Here is a tiny trained network, its code and every weight. The questions are about switching its units off for an input and a target symbol, where a switched-off unit gives its printed mean instead of its output.

import numpy as np


def w(rows, s, z=0):
    codes = np.array(rows[::2]) - 128.0
    scale = np.full(codes.shape[1], s)
    scale[-1] = z or s
    return codes * scale


def f(y):
    return y / 2 * (1 + np.tanh(0.7978845608 * (y + 0.044715 * y**3)))


def softmax(a):
    e = np.exp(a - a.max(-1, keepdims=True))
    return e / e.sum(-1, keepdims=True)


def log_softmax(a):
    a = a - a.max(-1, keepdims=True)
    return a - np.log(np.exp(a).sum(-1, keepdims=True))


def net(x, mask):
    ids = ['γδεζθμπστ'.index(c) for c in x.split()]
    T = len(ids)
    res = E[ids] + P[:T]
    u = 0
    for l in range(2):
        r = res
        for j in range(3):
            rows = slice(2 * j, 2 * j + 2)
            q, k, v = (r @ M[l][rows].T for M in (Q, K, V))
            z = softmax(np.where(np.tri(T) > 0, q @ k.T / 2**0.5, -1e9)) @ v
            o = O[l][rows]
            res = res + np.where(mask[u + j], z, o[:, -1]) @ o[:, :-1]
        u += 3
        y = f(res @ A[l][:, :-1].T + A[l][:, -1])
        res = res + np.where(mask[u : u + 8], y, B[l][:, -1]) @ B[l][:, :-1]
        u += 8
    return log_softmax(res[-1] @ U[:, :-1].T + U[:, -1])


Q, K, V, O, A, B = {}, {}, {}, {}, {}, {}
E = w([
[112,134,88,103,184,248,153,108],'γ',
[164,139,138,128,105,221,71,60],'δ',
[168,56,174,138,159,11,191,106],'ε',
[137,105,151,152,190,153,54,138],'ζ',
[153,160,132,122,194,152,120,209],'θ',
[160,113,195,71,180,123,57,83],'μ',
[92,128,99,141,55,157,120,170],'π',
[78,20,98,168,161,158,66,56],'σ',
[144,153,138,169,64,67,31,205],'τ',
],0.016)
P = w([
[73,150,94,34,224,115,140,2],'0',
[83,101,129,37,171,132,115,110],'1',
[90,98,141,78,148,135,122,122],'2',
[95,102,147,115,134,134,127,129],'3',
[98,111,149,144,125,137,134,135],'4',
[97,117,151,169,120,140,141,138],'5',
[97,122,152,191,117,141,146,146],'6',
[96,134,146,218,120,139,152,156],'7',
[97,132,154,234,112,144,153,154],'8',
[98,131,158,238,102,150,161,154],'9',
],0.0092)
Q[0] = w([
[120,160,138,108,24,96,174,102],'L0H0',
[98,146,99,148,147,142,149,36],'L0H0',
[119,102,163,177,104,107,119,142],'L0H1',
[200,132,45,162,145,141,195,121],'L0H1',
[117,90,220,170,124,100,177,143],'L0H2',
[102,61,177,136,183,2,181,142],'L0H2',
],0.0095)
K[0] = w([
[56,196,133,90,9,113,149,121],'L0H0',
[132,97,123,124,79,232,142,73],'L0H0',
[94,104,175,137,101,90,160,126],'L0H1',
[172,94,91,151,128,150,164,146],'L0H1',
[103,105,153,132,136,78,182,102],'L0H2',
[185,35,147,56,175,57,155,95],'L0H2',
],0.012)
V[0] = w([
[172,195,254,139,227,101,106,167],'L0H0',
[151,82,105,115,162,92,216,183],'L0H0',
[64,172,95,149,140,223,94,119],'L0H1',
[21,93,240,96,134,184,137,93],'L0H1',
[125,186,81,112,110,114,49,155],'L0H2',
[133,188,39,39,86,220,101,111],'L0H2',
],0.0071)
O[0] = w([
[100,204,150,84,228,165,189,89,109],'L0H0',
[146,194,209,179,64,137,63,48,36],'L0H0',
[188,181,181,1,242,49,122,83,168],'L0H1',
[139,164,198,199,196,192,169,165,253],'L0H1',
[62,127,132,81,138,125,80,145,117],'L0H2',
[74,56,222,155,119,154,97,128,126],'L0H2',
],0.008,0.0039)
A[0] = w([
[87,163,122,135,76,209,131,79,186],'L0N0',
[79,84,155,65,166,132,128,170,157],'L0N1',
[233,170,94,78,206,148,126,21,253],'L0N2',
[192,154,177,156,133,127,45,201,28],'L0N3',
[247,111,154,62,154,1,136,126,12],'L0N4',
[131,174,154,152,107,110,40,8,226],'L0N5',
[154,244,88,160,130,75,106,168,195],'L0N6',
[190,133,149,115,182,135,164,52,220],'L0N7',
],0.0092,0.0049)
B[0] = w([
[118,177,107,86,150,226,153,110,165],'L0N0',
[96,218,85,126,185,158,140,70,225],'L0N1',
[109,17,125,107,59,103,72,85,254],'L0N2',
[92,70,7,27,200,131,254,78,153],'L0N3',
[44,145,133,84,125,251,205,21,149],'L0N4',
[53,67,91,31,193,211,227,105,149],'L0N5',
[121,47,141,122,106,191,130,166,193],'L0N6',
[187,47,130,167,60,163,130,157,228],'L0N7',
],0.0078,0.0081)
Q[1] = w([
[145,87,128,149,106,133,45,164],'L1H0',
[113,54,113,145,57,223,89,113],'L1H0',
[209,173,126,59,161,2,98,113],'L1H1',
[45,144,127,144,143,91,120,118],'L1H1',
[136,118,31,163,71,116,203,134],'L1H2',
[67,59,112,186,208,104,102,182],'L1H2',
],0.0097)
K[1] = w([
[172,205,62,175,111,102,219,187],'L1H0',
[131,139,84,227,177,142,172,213],'L1H0',
[2,92,158,61,167,148,31,111],'L1H1',
[41,104,156,150,92,126,76,167],'L1H1',
[227,125,90,99,45,89,212,121],'L1H2',
[87,111,88,174,164,75,160,109],'L1H2',
],0.0094)
V[1] = w([
[106,241,242,215,85,86,61,189],'L1H0',
[229,176,180,252,83,161,1,13],'L1H0',
[133,157,124,230,66,151,210,124],'L1H1',
[63,248,160,167,143,73,10,237],'L1H1',
[96,124,128,50,179,159,101,158],'L1H2',
[128,105,97,173,117,3,198,101],'L1H2',
],0.0058)
O[1] = w([
[70,160,221,180,47,63,119,78,76],'L1H0',
[166,223,255,190,155,196,149,88,99],'L1H0',
[189,181,135,89,201,140,86,128,152],'L1H1',
[176,91,50,150,181,168,213,143,3],'L1H1',
[175,47,182,136,106,114,199,193,135],'L1H2',
[137,210,131,144,141,187,130,115,118],'L1H2',
],0.0079,0.024)
A[1] = w([
[97,93,114,190,105,71,154,132,20],'L1N0',
[80,112,43,97,133,114,166,181,198],'L1N1',
[191,208,66,97,144,218,128,155,129],'L1N2',
[184,94,109,186,39,36,164,103,3],'L1N3',
[171,175,78,146,176,225,208,149,120],'L1N4',
[25,132,81,100,162,213,191,18,62],'L1N5',
[88,145,121,65,90,1,126,82,31],'L1N6',
[101,181,86,92,190,203,222,70,18],'L1N7',
],0.0092,0.0067)
B[1] = w([
[199,121,135,162,133,122,103,136,135],'L1N0',
[147,90,173,137,164,117,96,95,250],'L1N1',
[107,74,137,120,104,148,167,136,169],'L1N2',
[105,143,108,114,218,85,131,66,126],'L1N3',
[95,146,161,111,172,68,106,135,144],'L1N4',
[106,143,171,75,186,58,135,161,162],'L1N5',
[76,126,130,130,120,112,148,183,178],'L1N6',
[166,98,111,162,76,88,6,149,129],'L1N7',
],0.016,0.014)
U = w([
[103,98,105,132,94,136,142,88,34],'γ',
[116,103,133,125,89,134,138,89,11],'δ',
[57,136,121,57,210,159,193,45,163],'ε',
[167,129,120,86,90,125,125,90,80],'ζ',
[187,121,128,80,59,112,136,128,99],'θ',
[165,25,106,229,10,228,114,127,254],'μ',
[96,110,197,146,48,98,169,91,68],'π',
[119,155,117,113,113,116,105,1,103],'σ',
[90,108,11,97,90,109,142,159,151],'τ',
],0.008,0.0095)

Each question gives the input, a string of symbols that net reads in full, and the target symbol t.
The units are the heads (2 rows each of Q, K, V and O) and the neurons (one row each of A and B). Each row of codes is followed by its name. A weight is (code - 128) times the scale printed after its matrix; where a second scale follows, it is the last column's (O, A, B and U).
mask holds one flag per unit, layer by layer, with each layer's heads first. A switched-off unit (its flag False) gives its mean, the last column of its rows in O or B, instead of its output. The means were averaged over made-up inputs and are rounded, as every weight is.
A unit's drop is (log p(t) with every unit on - log p(t) with that unit switched off) / (log p(t) with every unit on - log p(t) with every unit switched off).
The circuit of an input: a set's keep is (log p(t) with only the set's units on - log p(t) with every unit switched off) / (log p(t) with every unit on - log p(t) with every unit switched off). Starting from the 12 units with the biggest drops (on a tie, the unit counted first), units are removed one at a time, each time the one whose removal leaves the highest keep (on an exact tie, the one counted first), for as long as the keep stays at least 0.8.
circuit, biggest first: the units of the circuit, biggest drop first
most important unit: the unit with the biggest drop
k most important neurons: the k neurons with the biggest drops, biggest first
top k neurons in layer l: the k neurons of layer l with the biggest drops, biggest first
which heads matter: for each layer, one digit per head in row order, 1 if its drop is at least 0.15 and else 0, layers parted by /
input ε π δ, target π: circuit, biggest first -> [L0N2 L1H1 L0H2]
input τ π π π, target μ: most important neuron -> [L1N5]
input π τ π π π ε ζ τ μ, target τ: 3 most important neurons -> [L0N3 L1N6 L0N2]
input σ π τ ε π θ τ τ σ, target τ: 3 most important neurons -> [L0N3 L1N6 L0N4]
input ε θ θ ζ τ, target τ: circuit, biggest first -> [L0N3 L1H0]
input π ζ θ θ, target μ: which heads matter -> 110 / 011
input τ θ δ ζ μ δ π, target ε: circuit, biggest first -> [L0N2 L1N4 L1H1]
input π γ θ μ δ ε π π γ, target π: 2 most important neurons -> [L0N2 L0N4]
input π π π μ σ ε, target σ: circuit, biggest first -> [L0N4 L1H1 L0H2 L0N2]
input δ π δ τ ε, target τ: top 3 neurons in layer 0 -> [L0N4 L0N3 L0N2]
input δ τ μ δ, target μ: 2 most important neurons -> [L0N3 L0N4]
input ε π π γ π μ π π μ ζ, target π: 3 most important neurons -> [L0N2 L0N5 L0N7]
input τ π θ τ δ π ζ, target ε: which heads matter -> 001 / 010
input δ δ π δ, target μ: circuit, biggest first -> [L1H2 L1N5]
input ζ ζ ε τ ζ π π, target π: circuit, biggest first -> [L0H2 L1H1 L0N4]
input θ μ θ ζ γ ζ, target μ: top 4 neurons in layer 0 -> [L0N7 L0N4 L0N2 L0N0]
input δ δ τ, target ε: which heads matter -> 000 / 100
input δ δ δ σ π, target ε: most important unit -> L0H1
input θ γ ζ δ π τ ε δ θ, target θ: circuit, biggest first -> [L0H2 L1H1 L0N4 L1N1]
input ζ ζ θ τ ε δ, target τ: which heads matter -> 101 / 110
input π μ π, target μ: 2 most important neurons -> [L0N5 L1N5]
input ε π δ θ, target π: which heads matter -> 111 / 011
input ε π τ, target τ: 2 most important neurons -> [L0N2 L1N6]
input μ θ ζ π π σ, target ε: which heads matter -> 000 / 010
